Each row is followed by its class number.
[-376  237 -270 -159 -382  -68  160   64  240  124  -23 -211 -151  -42
 -257  -33 -104  -33  125 -112  135 -127 -115 -108    1   64  120  -43
  168 -120  152  -29   36  138  307 -290  -33   -3  102 -141 -153  166]
3
[ -79 -455 -108  159  480 -560  843  -33  -67 -478  -97 -166  284  -21
  175 -119  101  -32 -104 -132 -105 -460 -198 -299  104 -348  -13  321
 -190  -75 -647 -131 -255  542    0  521  -68 -124 -225   13  -15 -232]
6
[ -37 -225  -81  162   46  183  277   75  107  -62 -404 -118   26  -75
  241 -227 -123 -243  -36 -224   -5  147  129  109  -83  -74   82  130
  345  -86  -95  190  -52  -67  -28  237 -128  -93 -263 -123   48   80]
2
[-247 -190   87  169  431 -458  641  -93 -143 -255  142 -142  267   82
   69 -144  145 -117  -98 -115 -165 -349 -138 -156 -130 -255   47  287
 -132 -216 -338 -303  -72  267 -161  379    5  107 -231  114  101 -228]
6
[-503  498  218 -121 -538  -75 -286  -14 -204  551 -149  220  146  172
  -66   64  -65 -106 -173  148  287  -79   46 -303 -686 -339  142  278
 -185  141  478 -118 -224 -375 -140 -194  103  -11   63  404   30   29]
8
[-386  134 -262 -184 -392  -14  207  126  251   46  -82 -161 -221  -94
 -163  -45 -132  -41   93 -123   95 -173 -176  -75    5  -85   55   69
  120 -308  215   -1    1  259  415 -261  -34  -41   63 -287 -166  177]
2
[-413  288 -311 -153 -276 -131  143   34  158  174   35 -138 -198   29
 -204  -50 -123   10   88 -115  149 -164 -193 -113  -63    0   90    9
  139 -154  193  -67  -10  123  234 -239   15    9   61 -151 -151  129]
6
[-204 -241 -264 -424  -60  226  401  251  250   55 -409 -119   19 -260
  205  216   -7 -110 -277  -41  316 -165 -134  188  -89 -374  206  625
 -232 -539  598  -72   29  221  266 -305   48  270  134 -281 -243  244]
9
[-188 -150 -200 -383  -66  375  322  238  267   70 -425 -131  -15 -310
  163  224   -2  -74 -230  -12  232  -49 -134  264  -72 -322  207  528
 -176 -557  771   14   91  165  301 -389   59  296  112 -215 -171  229]
3
[-227 -336    9  263   41   69  147  107  310  152 -500  -49   83 -163
  416 -303    3 -134  -12 -270  -17  385  192  193 -100  125  127   32
  207  192  -34  263   54 -146   -4  205 -161  -21 -220   33  177 -227]
2
[-379  234 -278 -182 -270  -53  187   64  222  106   -6 -189 -240  -66
 -229  -96 -146  -56   98 -137  108 -130 -199  -75  -20  -46   63   -1
  134 -286  147   14   26  199  331 -232  -29  -72   47 -252 -149  149]
6
[-169  -71 -123  118   71  232   95  -12  216   61 -251 -174   74 -237
  230 -283 -132 -174 -156 -232  -58  254   93   64  -69   24   75  266
  232 -101  132  150  -30   -9   38   13  -96   50 -270   23  110  -21]
9
[-128 -220 -118 -408   40  171  453   54  210  -15 -328  -47  -12 -356
  134  281   35  -22 -296   26  170 -136 -176   92 -138 -394  220  330
 -100 -465  650  -13  136  198  218 -258   30  318  208 -162 -165  124]
0
[-248 -399 -184 -387  105  309  550  285  276   45 -348 -156   45 -212
  330  108   34 -208 -238  -38  409  -16  -16  159 -153 -409  202  560
 -186 -433  506 -131  152  103  135 -213    2  243   40 -126 -218  189]
6
[-348 -291 -183   82  239 -667  572  -99 -210 -358  173 -178  357   54
  -83 -122   88  -93 -200 -147    6 -685 -201 -463   53 -311   86  421
   71  -82 -871 -208 -321  311 -121  357 -149 -179 -100 -140 -107 -112]
11
[-463  579 -205 -334 -245    2  133   36  264  168 -172 -282 -286 -235
 -353  -16  -59   30  137 -128  135  -61 -183  -84  -18    1  169    4
  278 -360  269   55   46  318  505 -334 -144 -133  240 -314 -105  362]
0
[-249 -163  -52  259  -19  126   60   98  284  240 -483  -82    7  -94
  368 -352  -27  -43    1 -212   -4  382  160  172 -136  109   82   95
  214  164   87  243    9 -192  -14  159 -145  -21 -251   -9  163 -168]
6
[-243 -387 -155 -421  184  411  609  306  300  -39 -401 -146  -15 -294
  341  171   24 -227 -235  -53  338   84  -55  209  -79 -388  105  658
 -197 -544  677  -78  183  169  227 -303   73  277   -7 -170 -165  206]
9
[-524  515  121 -215 -503 -100 -257  -74 -230  506 -120  167  147  118
 -266   50  -85 -154 -191  127  290  -32   50 -359 -692 -392  199  273
 -171   80  416  -89 -291 -335  -48 -149   84  -81   65  333   -4   46]
9
[-299 -366 -162 -407  156  434  509  269  241    9 -428 -166  -33 -260
  289  159  -20 -183 -183  -70  342   56   17  129  -68 -306  117  602
  -60 -402  562  -13  140   84  176 -258   40  136    2 -191 -189  225]
1
[-439  209 -265 -204 -225  -35  171   61  258   82  -48 -164 -228 -161
 -153  -56  -87   -9   80 -141   91 -119 -240  -63   43  -21  102   73
  123 -282  254   50   50  228  388 -318  -14  -16   54 -215  -93  114]
5
[-472  349 -319 -251 -372 -152  294   46  145   79 -224 -185 -263 -111
 -263  -39  -94  -17  119 -203  133 -290 -251 -165  -62   55  160   66
  294 -203  134  -46   -6  236  345 -265  -26 -128  220 -219 -154  243]
10
[-118 -383 -144  126  549 -595  803  -91   11 -369  129 -148  327   -8
  181  -35  157 -111 -317 -196  -33 -519 -164 -204  -22 -281  105  379
 -112 -194 -516 -294  -84  391 -111  373    4    3 -164  170   35 -287]
7
[-393  581 -149 -305 -175   69  150   36  171   74 -141 -267 -338 -231
 -382  -18  -23  -27  136 -135   26    0 -162   14  -97  -16   80  -10
  325 -463  407   28   72  272  468 -343   27 -168  157 -273  -76  363]
11
[-102 -185 -138  145    6  108  221   49  154  -24 -395 -158   48  -96
  210 -232 -129 -277  -27 -244   21    9   98   72  -33  -60  124  192
  351 -110 -155  195  -26  -71    0  229 -200 -107 -206 -140   33   69]
1
[-230 -206   46  211   10  152   65   97  322  210 -418  -84   12 -125
  432 -319  -11 -133  -48 -248  -41  346  164  227 -217   82   92  101
  164    9  167  199   51 -152  -29  158 -146   16 -269   62  180 -175]
0
[-653  452  251 -128 -733 -254 -142  107 -217  513 -318  183  352  228
 -282   67  -22 -328  -24  158  344  -85   44 -295 -690 -375  257  304
 -421  253  178  -85 -333 -297 -114 -166  -25   18  106  349   -8  121]
9
[-395  469 -255 -365 -224   -9  172    2  187   92 -176 -261 -336 -282
 -356  -17 -100  -19   81 -159   91  -88 -211 -102   14  -68  131   -5
  330 -451  261  164    2  348  590 -284 -105 -224  206 -411 -157  356]
0
[-162  -57 -125  128  156  192   42  -29  240   83 -147 -171   80 -271
  229 -299 -126  -95 -170 -222  -21  200   37   36 -110   15   83  253
  210 -123  133  125  -20  -45   -9   21  -53   78 -247   23  139  -73]
11
[-235   48  -88  147    5    3   47  -92   76  194 -355 -163   63 -149
  160 -206 -129 -115 -104 -244  -18  199  111    4 -124  260  180   -9
  463  247   35  131   42 -251 -106   43  -10  115  -78   84   25  -92]
4
[-379  138 -299 -162 -350  -64  231  105  243   72  -45 -184 -163  -22
 -203  -50 -134 -104  135 -130  156  -70 -150  -86    9  -60   57   50
   68 -138   19   -1  -41  189  312 -184    5  -13  -19 -229 -184  145]
7
[-110 -278  -76 -447  -64  181  650  198  270  -25 -375 -248   91 -190
   11  178   11 -287 -179  -29  296  -26   21  104 -246 -337  239  263
  -48 -301  385 -202   89  204  111 -163   38  229  135 -139 -302  263]
9
[-110 -258 -150 -388  -25  239  467   85  279  -37 -370 -100   31 -387
   96  277   10  -30 -308   29  183 -130  -63  126 -129 -323  272  335
  -52 -387  660  -96  181  188  228 -330   33  355  248 -111 -203  123]
2
[-379  203 -242 -158 -290   13  249  104  205   51  -76 -180 -231  -74
 -203  -20  -90  -48  191 -105   28 -153 -191  -59   25  -64   28   12
  166 -252  223   77   17  240  395 -210  -14  -48   60 -273 -129  170]
3
[-529  541  201 -131 -589  -90 -289  -30 -231  504 -108  228  120  189
 -230   45  -68 -162 -127  146  260    1   37 -288 -664 -358  194  202
 -159  146  429 -114 -252 -349  -89 -194  113  -23   63  358   53   40]
2
[-217  202 -271 -249 -221 -140  329   98  212   65 -264 -200 -253  -54
 -226  -21  -30   15  158 -181  155 -171 -142  -75  -98 -101  138  -91
  272 -243   65    0 -114  286  403  -17  -31 -221   98 -236 -223  298]
8
[ -47 -187 -126  114   94  233  234   15  112 -113 -359 -169  -39 -227
  188 -204 -126 -246  -76 -226 -114   54   85  137  -81  -69   71  195
  396 -293  102  174    4  -88   45  154  -94   18 -221 -103   74   71]
11
[-500  383 -262 -280 -376  -96  326   79   78   72 -165 -176 -250  -49
 -315   -4  -73  -93  144 -166  152 -340 -227 -218  -95   28  145   12
  367 -176   84  -88    5  225  327 -251  -38 -170  233 -164 -189  350]
4
[-159  -59 -161  130  143   78  170 -100  -59   82 -379 -103  -34 -138
  160 -228 -145  -76  -52 -221  -33  281   58   -2  -62  227  159   39
  466  213   52  210  -47 -264  -55   95    8   23 -224   -3   44  -26]
5
[-248 -396 -127  126  460 -476  738  -68  -72 -311  178 -127  358   52
  226 -101  109 -152 -260 -127  -28 -547 -156 -252   10 -294   34  494
 -136 -221 -496 -238  -49  336 -132  276  -70    1 -181   49   45 -252]
6
[-113 -313 -158 -478  -62  163  634  177  310  -13 -412 -201  117 -253
   93  214   27 -173 -236   18  302  -62  -47   69 -155 -316  310  335
  -94 -297  440 -128   85  241  213 -276  -63  223  179 -207 -306  229]
0
[-353 -254 -160   77  197 -711  562  -79 -161 -345  183 -220  340   24
  -79 -177  100 -114 -234 -171   44 -726 -213 -400  -13 -299  147  451
    1 -186 -828 -295 -259  333  -92  324 -158 -167  -87 -128 -104  -98]
11
[-151 -299 -119 -467  -42  272  672  210  310  -36 -385 -241   81 -315
   78  180  -12 -277 -215  -19  271  -44  -24  116 -187 -293  328  364
  -65 -384  524 -222  171  251  237 -302  -18  256  117 -153 -308  250]
4
[-250 -364 -103   78  475 -491  729  -99  -20 -326  220 -143  280  -36
  194  -93  131 -109 -276 -139  -11 -550 -196 -267  -26 -293  122  421
  -82 -255 -410 -314  -20  370  -86  256  -61   -5 -194  112   52 -255]
5
[-116 -244 -144 -355  -58  224  453  110  205   -1 -359  -63   51 -296
   88  304  -17 -152 -232   48  221 -187  -72   52 -103 -380  178  393
  -79 -324  567   -5  162  133  181 -298   22  286  230 -190 -206  160]
1
[-437  522 -232 -306 -264  -72  161   23  239  128 -189 -292 -258 -238
 -417  -26  -66  -21  120 -171  116 -139 -166  -46  -25   -1  170   32
  244 -404  294   57   51  334  547 -321  -68 -162  256 -308 -149  341]
1
[-169  -19  -87  163  102   49  135  -55   13  158 -418 -116   -9  -97
  253 -213 -114  -42  -57 -246  -18  217  156   50 -170  277  106   43
  462  180   94  138   12 -278 -117   98    7   26 -162   85   22  -30]
8
[-492  426  272  -93 -482 -164 -160   20 -145  499 -237  257  293  144
 -106   79  -36 -198 -108  161  265    4    3 -249 -647 -351  269  221
 -433  238  282  -37 -246 -265 -175 -162  -60  -39   83  353   49   -6]
0
[ -72 -413 -148  192  456 -587  810  -61  -52 -490 -115 -104  309   17
  173  -67  119  -24 -135 -169  -63 -380 -130 -300  137 -291   71  327
 -133    0 -714 -162 -275  471  -35  465  -70 -150 -223   66   23 -211]
2
[-159 -276 -176 -362    6  239  498  113  274    2 -383 -122   80 -338
  137  253  -15  -81 -271   15  216 -181 -104   83  -72 -323  240  460
  -87 -337  574  -76  188  177  166 -340    6  323  203 -162 -200  138]
1
[-122 -239 -254 -363   70  313  363  188  242   22 -399  -74  -12 -269
  183  227   38  -78 -242  -31  226  -36 -118  259  -97 -356  209  508
 -116 -510  676  -29   61  135  189 -297  118  251   63 -213 -152  174]
11
[-275 -306 -184   91  323 -722  556 -138 -132 -349  210 -173  384   37
  -26 -168  122 -107 -262 -198   42 -648 -261 -410   37 -273  170  364
  -61 -116 -899 -205 -285  328 -131  382 -179  -89  -67  -74  -37 -178]
0
[-535  505  275 -114 -503 -195 -112   20 -167  475 -197  244  244  107
 -145   80    0 -212 -113  163  243  -13  -17 -219 -675 -338  313  245
 -374  210  385  -73 -212 -273 -121 -198    3  -25  118  306   26   -7]
3
[ -56 -150  -69  118  131  250  251   47  131  -41 -311 -197    0 -132
  230 -223 -138 -273  -58 -249  -34  127  118  133  -71  -55   50  141
  369 -200  -20  214   10  -96   -8  214 -136  -85 -231 -115   49   60]
3
[-493  363 -304 -307 -225  -55  268   46  107   38 -110 -152 -268 -114
 -253   19  -77  -58   61 -198  106 -316 -246 -140  -71   40  129  130
  335 -326  182  -52   15  197  308 -280  -49 -132  210 -227 -112  299]
9
[-431  320 -314 -225 -370  -89  374   67  154   98 -220 -199 -256  -15
 -242  -35 -104  -64  196 -154  149 -287 -225 -155    6   70  155  -17
  301 -136   56  -65   39  231  310 -210  -79  -97  236 -217 -152  305]
0
[-186 -193  129  165  424 -483  693  -95 -105 -330   90 -140  274   56
  -14  -63  159 -145  -31 -111 -221 -415 -143 -184  -63 -268   54  206
  -48 -181 -363 -263  -70  370 -137  397    2   46 -164  113  111 -185]
1
[-261 -240   81  187  322 -568  664  -64  -49 -268  121 -149  270   76
   -6 -129  144 -192  -90 -154  -98 -357  -92 -187  -84 -262   52  234
 -137 -114 -513 -281  -96  332 -177  396    6   51 -173   77   74 -222]
9
[-172 -248  121  188  340 -533  659  -38  -30 -246  135 -175  291   64
   22 -116  162 -160 -100 -103 -130 -389 -102 -141 -147 -319   52  229
 -112 -179 -373 -331  -79  340 -171  385   41   88 -191   66   64 -217]
11
[-402  566 -225 -335 -181   35  177   24  185   84 -244 -280 -341 -284
 -376   14  -61   33  107 -168  100  -54 -194  -59   10  -51   84   69
  355 -467  360  114   36  331  584 -326  -74 -191  233 -354 -105  376]
10
[-197  -25 -147  128  185  121   91 -100  -64  121 -363 -141   20 -149
  209 -232 -178  -42  -95 -248  -85  210   90  -18  -97  247   93   92
  450  127   90  208    0 -298  -72   66  -40   26 -208   70   63  -47]
6
[-170 -413  -98  142  570 -600  677 -171  -33 -357  198  -42  366  -27
  221  -26  149 -126 -305 -178  -51 -504 -201 -247   17 -291  111  383
 -129 -158 -564 -215 -103  316 -187  335   -6   65 -185  173   98 -357]
8
[-207  -41 -145   91  122  218   87    8  250   66 -275 -200   45 -316
  283 -264 -102 -150 -175 -262  -25  224   52   97  -71   -3  132  272
  271 -117  103  148   19   -3   94   20 -137   17 -246   14   89  -44]
7
[-198  122 -189 -204 -230 -146  461  178  255   28 -267 -183 -300  -30
 -205   -9   16  -48  194 -162   88  -91 -167   30 -108 -179   82 -174
  237 -273  188  -13  -45  377  468   16   31 -147   76 -267 -183  245]
2
[-228 -154 -191 -377 -111  205  439   85  229   48 -425 -103   31 -342
  102  271    6  -33 -261   28  264  -93 -104   86 -106 -282  246  472
  -98 -283  631  -88  157  149  183 -408   48  379  240 -179 -193  138]
10
[-581  507  264 -149 -637 -171 -187   80 -149  517 -298  187  371  205
 -253   67  -32 -267   -8  139  274  -50   45 -242 -677 -317  281  327
 -440  127  322  -87 -289 -288  -77 -243  -42   -9  105  377   62  107]
1
[-231 -187   87  149  410 -544  607 -100  -61 -268  220 -159  272   30
   59 -136  124 -189 -140 -163  -99 -421 -191 -170  -94 -258  108  242
 -169 -194 -432 -312  -67  322 -184  346   34  118 -168  120   86 -263]
5
[-660  465  178 -180 -671 -155 -126   64 -130  482 -345  132  262  166
 -268   45  -62 -283  -49  101  317   26   71 -230 -681 -290  270  316
 -326  175  251  -75 -286 -322  -82 -248  -11  -10   55  325   -2  109]
9
[-249 -255   24  154  433 -438  623  -94  -96 -291  126 -158  297   -3
   45  -79  132 -135 -132 -152 -175 -383 -118 -178  -59 -185   59  322
  -18 -158 -383 -273  -71  262 -201  278   32  111 -202   82   97 -225]
11
[-128 -214 -246 -436   93  297  426  188  267   -8 -405 -112  -40 -348
  179  244    7 -114 -282  -22  240  -86 -137  234  -87 -350  223  521
 -118 -547  663  -11   53  232  293 -332   95  253  111 -215 -228  187]
8
[-227 -101   77  256   45  131  115  142  299  185 -525  -97   14 -100
  403 -302  -18 -108   54 -220 -112  377  131  259 -117  182    5   63
  185  160  104  280   72 -129  -46  121 -111   15 -215    3  189 -179]
6
[  73 -141 -116  158  200  259  262    1   77  -82 -385 -130  -26 -127
  208 -176  -70 -175  -17 -221  -97  143  125  142  -92  -37   87   41
  453 -163   82  208   -9 -114   14  270 -126  -94 -222  -13  114   65]
3
[ -57 -317 -138 -440    3  143  612  148  295  -19 -407 -194  137 -264
   75  226   -2 -215 -255  -27  358  -56   22   70 -184 -318  297  296
  -77 -240  337 -142   67  186  134 -213   -4  203  165  -88 -325  209]
8
[-519  490  290 -102 -446 -191 -109   49 -133  465 -243  240  252  129
  -58  107   -5 -193  -88  125  245  -10  -19 -208 -666 -332  245  216
 -383  238  340  -37 -237 -258 -168 -131   15  -47  106  345   37  -33]
3
[-192 -240 -117 -503  -57  242  683  201  306   -4 -442 -264   39 -292
   39  192   10 -250 -173  -19  240  -57  -36  161 -224 -276  329  338
  -14 -372  592 -196  162  265  240 -302   34  228  163 -162 -310  273]
1
[-571  460  172 -202 -497   76 -244   64 -293  411 -239  165  137  113
 -225   61 -106 -185  -35  151  244 -121  -70 -331 -460 -355   99  397
 -114   43  381   41 -267 -300    3 -194  -21 -102  107  113   15  171]
1
[ -95 -381  -23  168  389 -641  777  -26   11 -414 -112 -185  382   12
  122  -75  151  -96  -88 -145  -95 -457 -119 -281   57 -306   47  273
 -223   -9 -659 -171 -225  530  -30  475  -77 -139 -145   91  -15 -244]
1
[-348 -256 -134  117  250 -678  567  -88 -184 -324  197 -143  311   81
    7 -193   76 -126 -210 -174   81 -661 -204 -383   -6 -260  110  457
  -47 -127 -852 -264 -286  322 -161  378 -125 -162 -127 -106  -93 -139]
8
[-382 -237 -141   93  297 -769  534 -162 -197 -324  240 -143  398   81
  -70 -136   76 -141 -189 -198    8 -626 -209 -421    6 -202  181  366
  -37  -26 -854 -269 -304  304 -189  369 -117 -124 -104    0  -54 -215]
1
[-201 -170 -147  130  138   93   90  -80  221   48 -171 -117  116 -279
  316 -297 -153 -157 -195 -255   22  138   45  -28  -89    7  141  249
  180  -22  -41  156  -45  -57  -28   76  -99   59 -244   71   92 -157]
8
[-487  497  374 -119 -495 -217 -182    2 -189  485 -275  277  275  135
 -123  140   28 -188 -107  157  184  -63  -44 -218 -687 -366  235  133
 -330  197  345  -12 -220 -252 -174 -137  -42  -18  155  387   72    2]
0
[-471  572 -245 -373 -177  -89  184   16  205   72 -133 -252 -344 -307
 -379  -32  -44   18   86 -153  141  -87 -266  -55   14  -58  221   57
  241 -479  311   42   12  394  621 -348 -102 -221  203 -355 -136  344]
5
[-388  405 -140 -298 -142   41  248   97  153   15 -234 -181 -321 -217
 -299   36  -29    0  189 -150   35  -61 -214  -39   25 -137    1   38
  211 -460  319  138   -5  392  538 -191  -64 -209  147 -344  -88  370]
9
[-126 -353 -115  128  554 -549  740  -98  -93 -395  243 -140  284   54
  233  -73  146 -158 -283 -180  -34 -496 -117 -253  -43 -264   78  396
  -67 -220 -529 -299 -119  323 -136  404   -8  -90 -264  146   45 -257]
3
[-383  552 -175 -315 -193   -3  171   21  241   77 -153 -263 -305 -235
 -400  -21  -57   13   93 -156   94    2 -182  -13  -29  -43  195  -64
  295 -399  289   30   46  328  485 -310  -28 -146  216 -309 -109  350]
2
[-243 -261   48  210  314 -547  666  -41  -12 -246   89 -179  301   64
   79 -162  140 -135 -107 -183  -59 -401 -125 -142  -93 -250   55  348
 -168 -181 -447 -319  -66  339 -169  333  -20  109 -162   40   78 -239]
10
[-264 -204  -21  227  -39  124  113  145  306  190 -499  -79   47 -102
  401 -308  -62 -170  -10 -260   51  341  190  149 -129   53   70  180
  165   81    3  257  -17 -142   23  166 -161  -95 -270  -40  120 -123]
4
[-218 -336   70  206  445 -520  716  -56  -65 -298  107  -99  310   95
   66  -57  160 -122  -71 -148 -128 -405 -104 -213  -62 -274   45  219
 -109  -95 -468 -269 -102  333 -185  422   -2   54 -200  146   76 -253]
4
[-643  521  269 -139 -595 -181 -191   57 -107  533 -277  181  341  141
 -220   57   20 -197  -66  154  272  -55  -10 -206 -713 -303  348  275
 -431  184  415 -120 -244 -293 -124 -302   -1  105  116  484   88   27]
5
[-479  495  239 -121 -596 -148 -292   11 -139  495  -70  170  220  150
 -132   49  -68 -164 -188  169  283 -118    6 -291 -651 -395  184  310
 -355   77  434 -143 -220 -315  -63 -206   36   16   54  393   38  -23]
3
[-667  503  269 -101 -729 -198 -146   88  -90  541 -344  111  356  162
 -274   10  -12 -272  -17  110  301   -8   58 -237 -687 -257  295  214
 -354  287  201  -46 -258 -320 -110 -229  -50    9  148  388   32   47]
3
